Each row has a name. Each piece below is followed by the name of the row it came from, unless a question asks for something else. Each question is about the rows just above it. Some pieces are copies with a little noise. Places in a row count from 0.

K790: [-59   9 -23 -33  42  42  23 -15 -22   5   3   3 -75 -10 -60  88]
K807: [-59  39  -4 -34  58  53  35 -18 -51   3  28   2 -57 -13   9  83]
K35: [-56   5 -22 -35  41  43  23 -15 -17   8   1   2 -71 -12   4  90]
K727: [-54   4 -24 -36  40  45  20 -12 -13  12   1  -1 -68 -13   4  91]
K305: [-63  26 -20 -30  50  48  34 -18 -35   4  20   2 -75  -5  -5  80]
K938: [-55  40  -3 -31  58  52  35 -17 -53   8  28   4 -57 -12  11  86]
K870: [-59  39  -4 -34  58  53  35 -18 -51   3  28   2 -57 -13 -16  93]
[50] is at row and place
K305, 4
[-71] is at row and place
K35, 12
[-31] is at row and place
K938, 3

K839: [ 35  24  27  32  32  45 -47   0  -1  44 -41  55 -18  -7 -12   9  -8 -27
  18  65 -42  49 -41 -16  69  12  -1  -1 -23  42 -39   2 -13]
K982: [-32   9 -43   5  -5  48 -22  47   6   7   5   5 -47   9  -2  18 -38   9
 -11  -4 -44  21   9   7  17   0  -5  27  18 -11  38 -31  -2]
K129: [ -3  33   2  -7  12 -10 -19  -8  23  48 -12 -30  -1  -1  37 -10  -7  53
   3  -9 -19 -29  24  28 -22 -22 -24 -14 -39   8  11  15  12]
K666: [-31  20 -52 -10 -11  32 -17  48  18  12  10 -23 -44  13  12  11 -34  41
 -16 -34 -38 -10  30  20 -12 -39 -13   2  12  -1  42 -23  -1]
K668: [-32  11   8  22  19  37 -31   4  -2  30 -18  31 -20  -6  -1  11 -20 -19
   9  47 -37  41 -21  -5  43  57  -6  41 -11 -17  14 -13   8]
K579: [ 36  39  -5  -7  11   0 -24   3  25  47 -15 -23  -9   3  29  -7  -9  53
   1 -14 -25 -26  22  24 -13 -25 -25 -18 -29   2  16   4  12]
K861: [-20  -5 -84  -9 -28  55  -7  76   7 -17  34 -19 -67  17  -1  26 -56  19
 -27 -36 -47  13  34  15  -7 -33   5  30  38  -1  58 -40 -11]
K846: [ -1  45  -6  -4  13  10 -31  11  27  48 -22 -15 -15   7  21  -7 -10  53
   2 -14  23 -24  15  20  -2 -25 -29 -21 -21  -5  18  -4  13]
[-36] is at row and place
K861, 19
q: [ -1  45  -6  -4  14  10 -31  11  27  48 -22 -15 -14   7  20  -7 -10  53
   1 -15  23 -24  15  20  -2 -25 -29 -20 -21  -6  18  -5  13]
K846
Where do [-32   9 -43   5  -5  48 -22  47   6   7   5   5 -47   9  -2  18 -38   9
 -11  -4 -44  21   9   7  17   0  -5  27  18 -11  38 -31  -2] appear?
K982
[-39 -13   2  12  -1  42 -23  -1] is in which row?
K666

K326: [ 19  39 -17 -53]
K857: [21 11 -7 -5]
K465: [-60  14 -15  50]
K707: [  2 -54  -7   3]
K435: [  2 -31 -35  -2]
K717: [  2 -54  -7  -5]
K202: [-10 -10  33   6]
K670: [ -6 -16  87  20]
K696: [-36  15 -26   1]
Where in the named rows is [-36]?
K696, 0
q: [  2 -54  -7  -5]
K717
q: [  2 -31]
K435
q: [-16  87]
K670

K251: [  1  14 -37   1 -21 -16   6  10 -28  24 -31 -18  14  42  -1 -29  -3   6
  -9  13  24  31 -40  42  14  18 -22 -35  11  15  -4 -10  -7  16 -10   8
  18  33  -4  19 -41 -12 -10]
K942: [ -5   1   3 -17   3   0 -10 -10  -1  -1   0  -2 -14  -2  -7 -13  11  -9
 -12 -12  -4  13  -8  -5   3   1 -11   3 -17 -16  -6   7  -8  16  -8 -10
  -5  -9   7  14  -3  -9  -1]
K907: [ 16  -6 -38  60 -34 -22  32  39 -12  10 -23 -11  53  15  24  34 -59  28
  36  47  22 -49   6  34 -15   0  22 -40  71  65  17 -41  16 -69  16  42
  26  45 -39 -60 -13  25 -13]
K227: [  1  14 -37   1   1 -16   6  10 -28  24 -31 -18  14  42  -1 -29  -3   6
  -9  13  -2  31 -40  42  14  18 -22 -35  11  15  -4 -10  -7  -2 -10   8
  18  33  -4  19 -41 -12 -10]
K15: [ -1  31  44   6 -10  13 -21 -50 -15  27  17   1 -13 -19  -2 -38   3 -32
 -19 -18  -1   0 -15 -36  36  -4  26 -11 -31  -3 -35  12   9  -2  -6   5
 -13 -24  11  12 -25 -40 -16]
K64: [ 22 -43  -4   2  27   8  18  31  24 -45  46  20   6 -16  -6  53 -31  26
  30  10 -27 -36  55 -11 -46 -23   6  -8  16  -4  21 -13   7 -20  20 -17
 -14 -13 -17 -35  48  34  24]
K799: [  1  14 -37   1   1  -4   6  10 -28  24 -31 -18  14  42  -1 -29  -3   6
  -9  13  -2  31 -40  42  14  18 -22 -35  11  15  -4 -10  -7  -2 -10   8
  18  33  -4  19 -41 -12 -10]
K836: [ 50  26 -44  -1 -57 -63 -26  14  33  29 -26 -58  -5 -16  62  12 -36 -22
 -25 -11  56   3  -9  44  14  51 -38 -39  42  12  52  18 -45 -31 -44  61
  62  57  22 -12  -1  46 -53]
K582: [-40  31  44   6 -10  13 -21 -50 -15  27 -29   1 -13 -19  -4 -38  36 -32
 -19 -18  -1   0 -29 -36  36  -4  26  45 -31  -3 -35  12   9  -2  -6   5
 -13 -24  11  14 -25 -40 -16]
K908: [ -6   0   2  -7  -1  -1  -6  -8  -2  -2  -2  -2  -8  -5  -4  -7   4  -7
  -7  -7  -4   2  -5  -7   1  -2  -4   3 -10  -8  -5   2  -4   3  -5  -5
  -5  -7   1   3  -3  -6  -3]
K454: [ 34 -50 -69  14   8 -11  45  71 -12 -36  22   5  40  43 -13  43 -61  56
  40  44  -7 -17  24  51 -55 -13 -20 -73  50  26  25 -46   5 -14  22 -13
   5  33 -43 -36   9  34  25]
q: [  1  14 -37   1 -21 -16   6  10 -28  24 -31 -18  14  42  -1 -29  -3   6
  -9  13  24  31 -40  42  14  18 -22 -35  11  15  -4 -10  -7  16 -10   8
  18  33  -4  19 -41 -12 -10]
K251
Row and place of [29] in the named rows:
K836, 9
q: [ 22 -43  -4   2  27   8  18  31  24 -45  46  20   6 -16  -6  53 -31  26
  30  10 -27 -36  55 -11 -46 -23   6  -8  16  -4  21 -13   7 -20  20 -17
 -14 -13 -17 -35  48  34  24]
K64

K463: [  1 -11   7 -11   2 -11 -11  -4 -22 -13  12   9 -13 -17 -10 -18 -17 -25
   3   3  20  24   1   6  10   0   3   5  -5 -20 -24  -2   7  -4  19  -5
  10 -14   5  -1   5  10 -16 -13   3  -2   3]
K414: [  1 -10  12   8   5 -18  28 -23  29 -18 -43   1 -30   4   2  18  23  -7
  66 -12  44 -39   8 -19   3 -14  10  -5   9  19  29 -19   4  14 -31   2
   7  41 -22  62 -14 -46 -11 -15 -26 -17 -26]
K405: [ -5  -5 -19  -8  10  15  -6  15  22  -8 -35  -9  -4 -21  -1  12  -7   3
  13  -8   2   9 -21  -3  14   5   8  20   0 -10  18 -43  16 -15 -12  26
  15  -9  17  12  12  -2 -13 -17  -5  18 -16]
K77: [ 20  35  17  45 -21 -28  42 -13  10  13  -5  15  -4  40  35 -13  19  34
 -11 -32   0 -43  -1   4 -21 -46  19 -26 -14  28   1  33  -1  12 -10   4
 -21  25 -20   9 -11 -32  40  34 -16 -33 -29]
K710: [ -4  19   8  15 -19 -19  17   1   8  45  23  28   8  22  10  10   3  -4
 -16 -16  -1  33 -10 -12 -38  23  32   1  17   2 -31   0 -24   4   4   9
  -7 -24 -11 -37 -17  -2  43   2  10 -18  20]
K83: [-22 -10 -14  24  -4  13 -20  -1  39  22 -28  13  10 -31  -2   8  -1 -11
  -1  21 -40  38  -5 -22  -8  39  12  48  19  14  -9  -9 -22  -4 -22 -15
 -10   1 -44  -4 -45  -7   7 -37   0  31  30]
K17: [-23 -19  -5   3 -14  -8 -24   3   5  14  24   7  14  -2  10  -9 -29  -5
 -24   3  -9  34 -27   0  10  13   8  12  -3 -24 -21  -8 -18  -7  19 -17
   1 -19   5 -14  -1  29  -1 -34  21   3  21]
K854: [-18 -31 -11 -24  16  -4   5  17   5 -24  17 -11  -7  10  -3  -4 -31 -23
   9 -27  38  12 -11   0  29  -3   4   5 -12 -42  17 -69  21 -23  17   9
  23   2  41  16  44  25 -47 -25   7  -1 -11]
K502: [  2  19 -16  26 -13 -15  29  31 -27   8  20  16   1  15  31 -37 -11  25
 -39 -66   5 -11 -27   3   3 -50  14 -15 -40 -23  -8   4  32 -22  14  25
  -6 -23  24  -5  34  14  19  22   2 -10 -47]
K315: [-12  48   4  15  -2   5  23  12  30 -35 -22  26  16  36  33   7 -14  16
 -16   6 -41  -8 -29  10   2  -8  39   2 -10  18   5 -52  24  -8  -6  34
  18  33  20 -30  -1 -23   5  16  -8  -8 -17]
K252: [  2  19 -13  11  11 -15  65  18   4 -15  20   3 -18  49  34 -16   0   7
 -14 -67  21 -37   7 -12   1 -49   8 -21 -13 -16  -1  -9  29 -14   1  16
   8  13  21  14  46   1  -5  40 -27  -6 -30]
Where do [  3 -18  49  34 -16   0   7 -14 -67  21] appear?
K252
q: [  2  19 -16  26 -13 -15  29  31 -27   8  20  16   1  15  31 -37 -11  25
 -39 -66   5 -11 -27   3   3 -50  14 -15 -40 -23  -8   4  32 -22  14  25
  -6 -23  24  -5  34  14  19  22   2 -10 -47]
K502

K987: [  9   2  22  30   5 -13]
K228: [  9  -7  22  30 -29 -13]
K888: [ 11 -13  31  28   1  -2]
K38: [  9  -7  22  30 -37 -13]
K510: [-18 -20 -55  74 -37  85]
Row and place of [74] in the named rows:
K510, 3
Row and place of [-29] in the named rows:
K228, 4
q: [-19 -21 -57  74 -37  85]
K510
q: [22 30  5]
K987
[1] is at row and place
K888, 4

K844: [ 24  15  -6   7  -5  23  16  -1   5  -3  23  24 -13 -23   5  -4 -17 -25
  -8  25  19   8  -1  12 -17 -11 -22]
K713: [ 15   8  -5   5  -2  14  22 -22 -26 -21  27 -54  21  46  29  58  12 -12
 -33 -16 -49 -39 -13  16  -2  53   2]
K205: [ 16   8 -15 -43   0 -45 -33  19  15 -21 -23  17 -24  12  13 -16  58 -33
 -12  12  40  22  11 -22  -9 -18  -1]
K484: [ -6  -7  15   8  -5   3  -2  16 -11   8  26  21   6 -28 -10 -19 -22 -18
 -19  28 -13 -15  15  19  14   6  10]
K722: [ 14 -27  -5 -42 -13 -25 -16  19   8   7 -28 -12 -24 -24 -17 -35   7   5
   7 -13  17  23  19 -29  13 -23  -7]
K335: [-58  -8   6 -18  22 -52 -24  20 -27 -16 -54   0  24  35   8  39  28 -34
  15 -58 -54 -36  20 -24 -14  59  76]
K856: [ -6  -7  15   8  -5   3  -2  16 -11   8  26  21   6 -28 -10 -19 -22 -18
 -19  10 -13 -15   8  19  14   6  10]
[ -6  -7  15   8  -5   3  -2  16 -11   8  26  21   6 -28 -10 -19 -22 -18
 -19  28 -13 -15  15  19  14   6  10] is in which row?
K484
q: [ 24  15  -6   7  -5  23  16  -1   5  -3  23  24 -13 -23   5  -4 -17 -25
  -8  25  19   8  -1  12 -17 -11 -22]
K844
q: [ -3  23  24 -13 -23   5  -4 -17]
K844
q: [ 58  12 -12 -33 -16]
K713
Where do [ -6  -7  15   8  -5   3  -2  16 -11   8  26  21   6 -28 -10 -19 -22 -18
 -19  10 -13 -15   8  19  14   6  10] appear?
K856
q: [ -6  -7  15   9  -5   3  -2  15 -11   7  26  21   5 -28 -10 -19 -21 -18
 -20  10 -13 -15   7  19  14   6  10]
K856

K957: [-26 -23 -10 -44  -7  -4  38   8  -4]
K912: [  7  16  -3  48   0  38  22  25 -37]
K486: [ 34  52  -7 -15  24   5 -27  37  -8]
K244: [ -8   8 -16 -18 -29   7  74  38  20]
K886: [ 32   7  30 -25  30  -3  46 -41  37]
K704: [-13  -7 -31  13  38 -14  40  -5  10]
K500: [-24  28 -11  14  -1 -11  40 -37 -19]
K858: [-23  46 -19  -6 -27 -16  38 -28 -12]
K473: [ 32 -19  21 -41 -21 -13   0 -42  25]
K637: [ 31  18  -6  49  62 -13 -16  32  83]
K993: [-33  25  57 -35 -15  87 -28 -18   1]
K30: [-32 -38 -45  16  -8 -27  -4 -15   3]
q: [-34  23  57 -36 -15  87 -29 -18   2]
K993
q: [ 33 -20  19 -41 -21 -14  -1 -42  25]
K473

K625: [-39  29 -17  -5 -11  23  -3]
K941: [-30  21  15 -24 -23  30   7]
K792: [ 10  38  71   7  25 -10  68]
K992: [ 15 -26 -46 -15  14 -18  39]
K632: [-14   3  30  13  55 -18 -18]
K683: [ 15  -4  -9  19 -13   2 -13]
K314: [ 11  -1  37 -18   8   5  36]
K714: [13  1 15 25 16 15 12]
K230: [ 28  -4  32  31 -41 -27  19]
q: [ 30  13  55 -18]
K632
q: [-18 -18]
K632

K953: [ 20 -13 -39  12  24 -26  37  37 -30  21 -50 -73  -2  36  31 -31 -19 -18
 -47  26  -8 -15  12  20 -36  23 -39  34 -20  22 -14 -40 -51  14 -19]
K661: [ 20 -13 -39  12  24 -26  37  37 -30  21 -50 -73  -2  36  31 -31 -19 -18
  51  26  -8 -15  12  20 -36  23 -39  34 -20  22 -14 -40 -51  14 -19]
K540: [ -1  12   2  -4  -9   2  -6 -89 -29   8 -13 -16  10   6 -10  -2  24  18
  -9 -23  12 -12  -9 -42 -36 -16  60   8  16 -72  16   0  12 -13  95]
q: [ 20 -12 -39  13  21 -23  39  36 -28  22 -51 -72  -1  36  30 -34 -18 -17
 -47  26  -8 -16  12  19 -35  24 -39  34 -22  22 -13 -39 -53  12 -17]
K953
Where in the named rows is [95]?
K540, 34
q: [ 19 -11 -36  12  24 -28  37  36 -30  22 -52 -76  -1  36  31 -29 -18 -18
  53  25  -8 -14  11  21 -35  24 -40  33 -19  21 -13 -41 -51  13 -20]
K661

K882: [ 16 -17 -11 -13 -32  -9 -38   2 -10   4 -26  27]
K109: [  4  17  32 -32 -44  12  -2  -6 -21  -3   3 -17]
K86: [ 10  -9  16 -23 -42 -12  21   3   4   0 -22  -7]
K247: [-19 -48  -3  -9  12  -2 -61  -8 -13  -9 -73 -51]
K692: [-32 -43   4   5  -1  11 -13 -73 -61  -9 -51  -8]
K542: [  6  15   3   7 -11  18 -14   1  20  -1 -22  22]
K27: [ -9 -51  31   2  -5  25  21  -5   6  -7  -2 -13]
K68: [ 19  40   5   9  25 -36  20  -5 -13 -16 -15  19]
K165: [  6  -6  -2 -12  11   8  11   3  -8  11  -8  -7]
q: [-61  -8 -13  -9 -73 -51]
K247
Row and place of [0] in the named rows:
K86, 9

